Below is a small trained network, with its code and all its weights. Each question gives an input and a class and asks what happens when units are switched off, that is, made to give their printed mean instead of their output.

import numpy as np


def w(rows, s, z=0):
    codes = np.array(rows[::2]) - 128.0
    scale = np.full(codes.shape[1], s)
    scale[-1] = z or s
    return codes * scale


def f(y):
    return y / 2 * (1 + np.tanh(0.7978845608 * (y + 0.044715 * y**3)))


def log_softmax(a):
    a = a - a.max(-1, keepdims=True)
    return a - np.log(np.exp(a).sum(-1, keepdims=True))


def net(x, mask):
    res = np.array(x, float).reshape(1, 6) / 4 @ E
    y = f(res @ A[0][:, :-1].T + A[0][:, -1])
    res = res + np.where(mask, y, B[0][:, -1]) @ B[0][:, :-1]
    return log_softmax(res[-1] @ U[:, :-1].T + U[:, -1])


A, B = {}, {}
E = w([
[128,131,129,127],'x0',
[253,154,64,188],'x1',
[113,20,196,205],'x2',
[128,126,129,128],'x3',
[52,184,27,203],'x4',
[129,216,246,165],'x5',
],0.0052)
A[0] = w([
[183,130,164,86,99],'neuron 1',
[206,106,191,45,81],'neuron 2',
[68,121,65,165,120],'neuron 3',
[174,103,163,69,80],'neuron 4',
[138,129,135,82,254],'neuron 5',
[98,135,131,147,92],'neuron 6',
[101,142,110,139,140],'neuron 7',
[181,112,186,73,95],'neuron 8',
[169,115,165,67,119],'neuron 9',
[129,217,201,155,76],'neuron 10',
[122,211,223,179,118],'neuron 11',
[116,31,172,249,114],'neuron 12',
[130,19,27,52,92],'neuron 13',
[157,95,125,63,108],'neuron 14',
[11,148,192,107,116],'neuron 15',
[92,158,114,121,93],'neuron 16',
[120,149,111,110,119],'neuron 17',
[36,208,98,254,102],'neuron 18',
[137,190,103,45,122],'neuron 19',
[163,82,177,112,131],'neuron 20',
[227,157,128,192,118],'neuron 21',
[155,149,138,145,198],'neuron 22',
[110,145,133,125,243],'neuron 23',
[154,201,108,54,142],'neuron 24',
[31,115,147,66,116],'neuron 25',
[206,138,112,174,105],'neuron 26',
[141,192,114,90,106],'neuron 27',
[60,84,132,32,107],'neuron 28',
[41,133,178,114,105],'neuron 29',
],0.0085,0.0065)
B[0] = w([
[134,120,123,97,140],'neuron 1',
[138,93,110,48,172],'neuron 2',
[157,83,160,78,167],'neuron 3',
[143,120,132,80,138],'neuron 4',
[95,75,102,175,253],'neuron 5',
[134,137,131,106,115],'neuron 6',
[129,108,134,118,142],'neuron 7',
[140,105,125,82,156],'neuron 8',
[129,104,121,97,155],'neuron 9',
[147,162,202,135,151],'neuron 10',
[156,121,218,179,186],'neuron 11',
[33,209,104,110,197],'neuron 12',
[176,166,253,173,205],'neuron 13',
[129,115,151,112,141],'neuron 14',
[170,145,83,149,196],'neuron 15',
[129,140,131,101,121],'neuron 16',
[119,132,139,123,129],'neuron 17',
[152,69,136,21,194],'neuron 18',
[76,168,129,127,166],'neuron 19',
[114,120,112,115,164],'neuron 20',
[175,159,78,145,174],'neuron 21',
[130,97,108,164,187],'neuron 22',
[104,66,103,163,233],'neuron 23',
[71,156,122,138,180],'neuron 24',
[162,165,79,127,178],'neuron 25',
[155,157,87,124,152],'neuron 26',
[105,163,129,123,140],'neuron 27',
[167,159,111,145,173],'neuron 28',
[146,160,102,140,164],'neuron 29',
],0.027,0.0055)
U = w([
[137,121,221,138,143],'0',
[115,61,120,28,88],'1',
[85,80,104,145,255],'2',
[176,152,51,138,46],'3',
[1,153,126,102,64],'4',
[86,66,116,153,156],'5',
],0.0096,0.0056)

Each question gives the input, the list of numbers given to net, and the class t.
The units are the neurons (one row each of A and B). Each row of codes is followed by its name. A weight is (code - 128) times the scale printed after its matrix; where a second scale follows, it is the last column's (A, B and U).
mask holds one flag per neuron, in row order. A switched-off neuron (its flag False) gives its mean, the last column of its row in B, instead of its output. The means were averaged over made-up inputs and are rounded, as every weight is.
A unit's drop is (log p(t) with every unit on - log p(t) with that unit switched off) / (log p(t) with every unit on - log p(t) with every unit switched off).
The circuit of an input: a set's keep is (log p(t) with only the set's units on - log p(t) with every unit switched off) / (log p(t) with every unit on - log p(t) with every unit switched off). Starting from the 12 units with the biggest drops (on a tie, the unit counted first), units are removed one at a time, each time the one whose removal leaves the highest keep (on an exact tie, the one counted first), for as long as the keep stays at least 0.8.
units of the circuit, in order: the units of the circuit, biggest drop first
unit that matters most: the unit with the biggest drop
k most important neurons: the k neurons with the biggest drops, biggest first
drop when u is switched off: that unit's drop, to one decimal
input [-4,-6,-5,-1,6,7], class 0: units of the circuit, in order : (neuron 11)
input [7,-2,-8,-5,7,-3], class 4: 2 most important neurons : (neuron 19; neuron 24)
input [0,-6,-8,-6,-6,6], class 4: 3 most important neurons : (neuron 24; neuron 19; neuron 13)
input [-2,-6,0,3,8,-6], class 1: 3 most important neurons : (neuron 18; neuron 3; neuron 11)
input [-2,-5,-3,3,0,7], class 0: 2 most important neurons : (neuron 11; neuron 10)
input [1,0,-8,3,2,-4], class 4: units of the circuit, in order : (neuron 19; neuron 24)
input [-4,-8,2,-6,3,1], class 3: 2 most important neurons : (neuron 15; neuron 25)
input [4,-8,-6,8,3,-1], class 3: units of the circuit, in order : (neuron 25; neuron 15)
input [0,-1,6,-4,-7,-1], class 1: 2 most important neurons : (neuron 2; neuron 8)
input [-1,-5,8,-4,-7,-2], class 4: 2 most important neurons : (neuron 12; neuron 18)
input [5,-8,-2,8,-2,-5], class 3: units of the circuit, in order : (neuron 25; neuron 28)
input [5,4,-6,2,-3,-6], class 0: 2 most important neurons : (neuron 13; neuron 12)
input [5,-8,-7,-4,6,4], class 3: 3 most important neurons : (neuron 15; neuron 25; neuron 29)
input [2,-5,0,0,5,7], class 0: unit that matters most : neuron 11
input [1,7,7,6,-5,-3], class 3: 3 most important neurons : (neuron 21; neuron 26; neuron 24)
input [0,0,5,-3,-1,-4], class 4: 3 most important neurons : (neuron 12; neuron 11; neuron 15)
input [-7,-8,5,-2,7,-3], class 3: units of the circuit, in order : (neuron 15; neuron 25)
input [6,-8,0,6,-3,-5], class 3: units of the circuit, in order : (neuron 25; neuron 28)
input [4,-3,-1,-1,8,0], class 1: drop when neuron 18 is switched off : 0.4
input [-7,8,7,0,-7,1], class 3: drop when neuron 3 is switched off : 0.3
input [0,5,-7,-1,-3,6], class 4: unit that matters most : neuron 24
